[[ 0.059  1.215  0.271  2.483 -0.004 -0.605 -0.930  1.286 -1.678 -0.131]
 [ 0.147 -0.420  0.617  0.101  0.902  0.716 -0.546  0.382 -0.480  0.263]
 [ 0.067 -0.194  0.781  0.025  0.764  0.942 -0.588  0.628 -0.572  0.261]
 [ 0.122 -0.427  0.695 -0.296  0.861  1.376 -0.701  0.938 -0.919  0.371]
 [ 0.049  0.679  0.474  1.447  0.264 -0.114 -0.683  0.766 -1.069  0.014]
 [-0.170 -0.846  1.053 -1.151  0.594  1.343  0.058 -0.179  0.592  0.652]
 [ 0.576 -1.701  0.605 -1.588  1.761  2.794 -1.024  1.504 -2.010  0.737]
 [-0.214  0.210  0.739  0.420  0.220 -0.005 -0.026 -0.207  0.401  0.121]] yields -0.207

[[  1.72   8.73   8.21   9.69   6.25 -11.62  16.04  -6.95  -6.97  -4.13
  -11.22]
 [-15.87  -5.88  -7.62  -7.15  -7.65  -4.75  -2.95  -7.73   3.25  -9.90
   -2.72]
 [ -5.13  -3.59  -3.74  -3.45  -5.63  -7.85   3.37  -8.37   8.27  -6.56
   -7.27]
 [  1.47   2.87   4.45   3.85   4.19   2.41   1.64  -2.58  -8.89  -0.88
   -0.63]
 [ -0.69   3.10   5.16   3.95   4.28  -0.01   2.25  -2.32  -7.94  -2.25
   -1.97]
 [-13.41   0.92   1.50   0.80   0.37  -6.05   4.37  -9.79 -10.28 -12.28
   -6.01]
 [ -3.99  -6.33 -10.47  -8.09  -8.48  -5.11  -6.19   2.66 -11.15   1.32
   -1.65]] yields -11.15

[[ -75.1  -39.6  -38.1  -35.8 -163.4  -37.6   22.5  -27.8  -53.1   25.3
   -36.5  -31.5]
 [ -76.0  -26.7  -41.3  -49.5 -206.3  -46.9  -71.5  -58.4  -46.8  157.2
   -36.5   -2.4]
 [ -26.8  -39.4  -39.7    4.9  -56.3  -68.9  -24.5  -75.1  -24.0   -4.4
   -52.6 -110.5]
 [ -53.4  -37.3  -50.5  -17.5   11.5  -37.7 -102.8   15.7  -56.3  -83.8
   -48.0 -104.1]
 [ -62.3  -54.8  -45.9    3.6  115.6  -46.7  -13.7   -6.2  -40.1 -237.8
   -59.0 -262.7]
 [-131.1  -56.7  -43.9 -117.7   15.1  -15.4  -35.4  -41.4  -53.6 -137.9
   -34.4   78.6]
 [ -13.7  -44.2  -36.2  -65.4 -156.2  -37.5   26.6  -63.7  -45.3   28.1
   -27.0 -137.9]
 [-115.0  -41.8  -39.7 -138.4 -142.1  -32.7  -75.3 -115.1  -39.1   99.2
   -41.4  100.5]
 [-129.4  -62.0  -43.6  -97.5   80.3  -24.5  -20.2  -49.6  -43.9 -202.8
   -46.2   80.3]
 [  23.5  -52.5  -44.7 -112.0   -8.8  -14.7  -45.9  -29.6  -57.9 -108.7
   -38.9    2.3]
 [ -83.1  -38.6  -49.0  -41.8  -19.6  -28.8  -89.2   14.7  -61.6  -70.6
   -44.2   18.2]] yields -70.6

[[  26.330 -212.130  -81.862 -208.430  -39.936   83.180  189.374 -243.141
   -72.797]
 [ -78.152    3.304   -1.090   68.409 -187.565 -234.132  123.544   -5.777
     9.684]
 [ -52.309    4.647   15.717  -89.553  -49.344  176.439 -213.619   58.002
   -50.599]
 [  33.057 -160.030 -145.648 -169.758  -16.821 -143.769  153.345  -33.365
   -83.202]
 [  74.201 -148.529  -90.876 -225.378 -134.526   38.980   22.517  -84.922
  -167.907]
 [ 145.539    9.229 -121.656 -132.123  -86.700  -77.079  -46.563   73.611
  -248.810]
 [ 138.857  -26.811  -24.619 -101.141 -196.378  -92.155   63.925   80.619
  -184.996]
 [-197.263  -69.477  -89.350   -4.382  154.918  -10.468 -139.992 -115.320
   108.643]
 [ -45.772  170.426  -27.080   85.286    9.296   31.592 -216.533  -85.768
  -134.498]
 [ -54.758  227.009   82.938  222.628  -73.074 -248.231 -124.265  194.693
    36.090]] yields -124.265

[[-0.07 -0.03 -0.07  0.11  0.10  0.11  0.20]
 [-0.18 -0.12 -0.19 -0.21 -0.24 -0.25 -0.24]
 [ 0.08  0.01 -0.02  0.02  0.02 -0.05 -0.02]
 [-0.25 -0.14 -0.18 -0.10 -0.07 -0.08  0.05]
 [-0.06 -0.01 -0.03  0.02  0.00  0.02  0.03]
 [-0.17 -0.15 -0.15 -0.14 -0.08  0.05  0.09]
 [-0.02 -0.01  0.09  0.08  0.18  0.24  0.21]] yields 0.18

[[  5.2   9.0   5.1   3.9   4.0   3.8   6.3   3.0   2.2   2.0   5.2   1.0
    6.2   5.6   5.8]
 [ -2.8 -13.1  -0.2  -1.8   0.5   0.6   3.6  -5.0   7.6  -4.5   2.3   2.4
    6.2   5.8  -1.9]
 [  2.0   4.1  -1.3  -2.5   0.3  11.7   3.7  12.7  13.4  -3.9   0.0  14.8
   -2.6  11.5   6.7]
 [ -1.0   5.0   6.0   3.3   6.5   2.9  -8.3   6.0   5.6  12.5   7.5   3.7
    1.5   2.3   7.6]
 [  2.5   9.7   8.6 -20.1   4.0   5.1   2.4   3.1   4.3   5.0   9.4  -2.6
    5.1   9.3   9.9]
 [  7.0  19.1 -16.1   3.0   0.2   5.6   9.4   8.5  11.9  -4.4  -7.7  16.6
   -1.9   0.4  -3.5]] yields -1.9
